Here is a tiny trained network, its code and every weight. The questions are about switching its units off for an input and a target symbol, where a switched-off unit gives its printed mean instead of its output.

import numpy as np


def w(rows, s, z=0):
    codes = np.array(rows[::2]) - 128.0
    scale = np.full(codes.shape[1], s)
    scale[-1] = z or s
    return codes * scale


def norm(h):
    return h / np.sqrt((h * h).mean(-1, keepdims=True) + 1e-5)


def f(y):
    return np.maximum(y, 0)


def softmax(a):
    e = np.exp(a - a.max(-1, keepdims=True))
    return e / e.sum(-1, keepdims=True)


def log_softmax(a):
    a = a - a.max(-1, keepdims=True)
    return a - np.log(np.exp(a).sum(-1, keepdims=True))


def net(x, mask):
    ids = ['αδθξστφψ'.index(c) for c in x.split()]
    T = len(ids)
    res = E[ids] + P[:T]
    r = norm(res)
    for j in range(3):
        rows = slice(4 * j, 4 * j + 4)
        q, k, v = (r @ M[0][rows].T for M in (Q, K, V))
        z = softmax(np.where(np.tri(T) > 0, q @ k.T / 4**0.5, -1e9)) @ v
        o = O[0][rows]
        res = res + np.where(mask[j], z, o[:, -1]) @ o[:, :-1]
    y = f(norm(res) @ A[0][:, :-1].T + A[0][:, -1])
    res = res + np.where(mask[3:11], y, B[0][:, -1]) @ B[0][:, :-1]
    return log_softmax(norm(res)[-1] @ U[:, :-1].T + U[:, -1])


Q, K, V, O, A, B = {}, {}, {}, {}, {}, {}
E = w([
[84,170,60,140],'α',
[139,132,219,135],'δ',
[86,133,96,53],'θ',
[131,47,91,109],'ξ',
[78,27,117,93],'σ',
[45,96,254,134],'τ',
[110,83,204,76],'φ',
[96,94,170,86],'ψ',
],0.021)
P = w([
[145,205,163,197],'0',
[145,232,167,201],'1',
[143,203,160,198],'2',
[142,171,161,175],'3',
[130,144,188,148],'4',
[123,126,207,124],'5',
[126,105,222,105],'6',
[130,102,237,82],'7',
[133,92,247,67],'8',
[144,79,255,39],'9',
],0.0046)
Q[0] = w([
[126,136,145,89],'H0',
[61,157,79,108],'H0',
[136,168,82,165],'H0',
[121,201,176,116],'H0',
[148,153,202,180],'H1',
[58,55,124,166],'H1',
[74,133,176,117],'H1',
[124,4,126,104],'H1',
[191,247,114,191],'H2',
[139,119,182,32],'H2',
[252,106,91,151],'H2',
[57,10,235,46],'H2',
],0.014)
K[0] = w([
[150,99,130,37],'H0',
[206,24,127,119],'H0',
[177,74,91,176],'H0',
[141,179,255,93],'H0',
[137,146,144,110],'H1',
[126,117,91,111],'H1',
[118,145,158,53],'H1',
[125,65,126,55],'H1',
[133,172,163,231],'H2',
[131,149,122,62],'H2',
[158,125,60,220],'H2',
[108,143,96,30],'H2',
],0.018)
V[0] = w([
[185,102,148,92],'H0',
[119,146,151,160],'H0',
[113,139,199,116],'H0',
[111,165,167,64],'H0',
[230,75,164,167],'H1',
[87,122,152,176],'H1',
[136,242,105,115],'H1',
[121,38,145,150],'H1',
[119,139,168,120],'H2',
[124,84,142,144],'H2',
[175,95,124,246],'H2',
[112,186,160,120],'H2',
],0.013)
O[0] = w([
[168,138,108,109,147],'H0',
[146,175,58,104,124],'H0',
[114,74,69,63,192],'H0',
[255,145,121,186,186],'H0',
[171,98,76,169,88],'H1',
[166,77,137,101,140],'H1',
[139,94,148,102,74],'H1',
[190,180,101,140,164],'H1',
[129,87,160,82,160],'H2',
[107,129,203,99,138],'H2',
[134,95,210,139,2],'H2',
[166,189,139,138,146],'H2',
],0.0063,0.013)
A[0] = w([
[119,132,11,93,118],'N0',
[211,2,179,196,135],'N1',
[69,227,113,110,146],'N2',
[102,148,40,93,217],'N3',
[207,136,109,139,6],'N4',
[203,106,90,94,43],'N5',
[192,141,191,195,199],'N6',
[148,54,130,106,189],'N7',
],0.0099,0.0025)
B[0] = w([
[2,179,140,152,237],'N0',
[188,157,65,137,197],'N1',
[202,203,44,141,213],'N2',
[125,178,162,95,253],'N3',
[94,46,168,119,155],'N4',
[84,109,92,93,223],'N5',
[71,201,143,165,157],'N6',
[165,67,158,209,225],'N7',
],0.0088,0.0056)
U = w([
[240,209,176,177,62],'α',
[148,107,70,213,172],'δ',
[71,113,123,25,78],'θ',
[130,222,107,137,255],'ξ',
[41,45,136,162,78],'σ',
[239,89,132,59,119],'τ',
[147,149,57,105,10],'φ',
[123,144,252,168,146],'ψ',
],0.014,0.0043)

Each question gives the input, a string of symbols that net reads in full, and the target symbol t.
The units are the heads (4 rows each of Q, K, V and O) and the neurons (one row each of A and B). Each row of codes is followed by its name. A weight is (code - 128) times the scale printed after its matrix; where a second scale follows, it is the last column's (O, A, B and U).
mask holds one flag per unit, heads first, then neurons. A switched-off unit (its flag False) gives its mean, the last column of its rows in O or B, instead of its output. The means were averaged over made-up inputs and are rounded, as every weight is.
A unit's drop is (log p(t) with every unit on - log p(t) with that unit switched off) / (log p(t) with every unit on - log p(t) with every unit switched off).
The circuit of an input: a set's keep is (log p(t) with only the set's units on - log p(t) with every unit switched off) / (log p(t) with every unit on - log p(t) with every unit switched off). Starting from all 11 units, units are removed one at a time, each time the one whose removal leaves the highest keep (on an exact tie, the one counted first), for as long as the keep stays at least 0.8.
units of the circuit, in order: the units of the circuit, biggest drop first
top k neurons: the k neurons with the biggest drops, biggest first
heads that matter: for each layer, one digit per head in row order, 1 if its drop is at least 0.15 and else 0, layers parted by /
drop of u: that unit's drop, to one decimal
input ξ φ θ τ, target ξ: units of the circuit, in order => (H2)
input φ τ φ θ α τ φ α φ α, target θ: heads that matter => 111
input θ ψ φ σ, target ξ: heads that matter => 011
input ξ φ θ ψ τ, target ξ: units of the circuit, in order => (H2; N2)
input φ δ σ σ ξ τ θ δ, target θ: heads that matter => 111
input φ σ σ θ ψ, target ξ: units of the circuit, in order => (H2; N0)
input φ α α ψ θ τ φ τ, target θ: heads that matter => 111
input θ φ θ θ φ φ δ, target ξ: heads that matter => 001
input α φ φ σ δ θ τ τ φ ψ, target ξ: heads that matter => 011
input ψ φ δ θ δ φ φ σ φ δ, target θ: heads that matter => 101
input ξ ψ δ φ φ δ σ ξ φ σ, target σ: top 2 neurons => (N7; N2)
input θ φ α τ α σ, target ξ: drop of H2 => 0.8
input φ φ θ φ φ δ, target ξ: drop of N6 => 0.3
input φ φ τ φ α α θ φ φ τ, target θ: drop of H2 => 1.2
input θ τ τ φ, target ξ: top neuron => (N4)
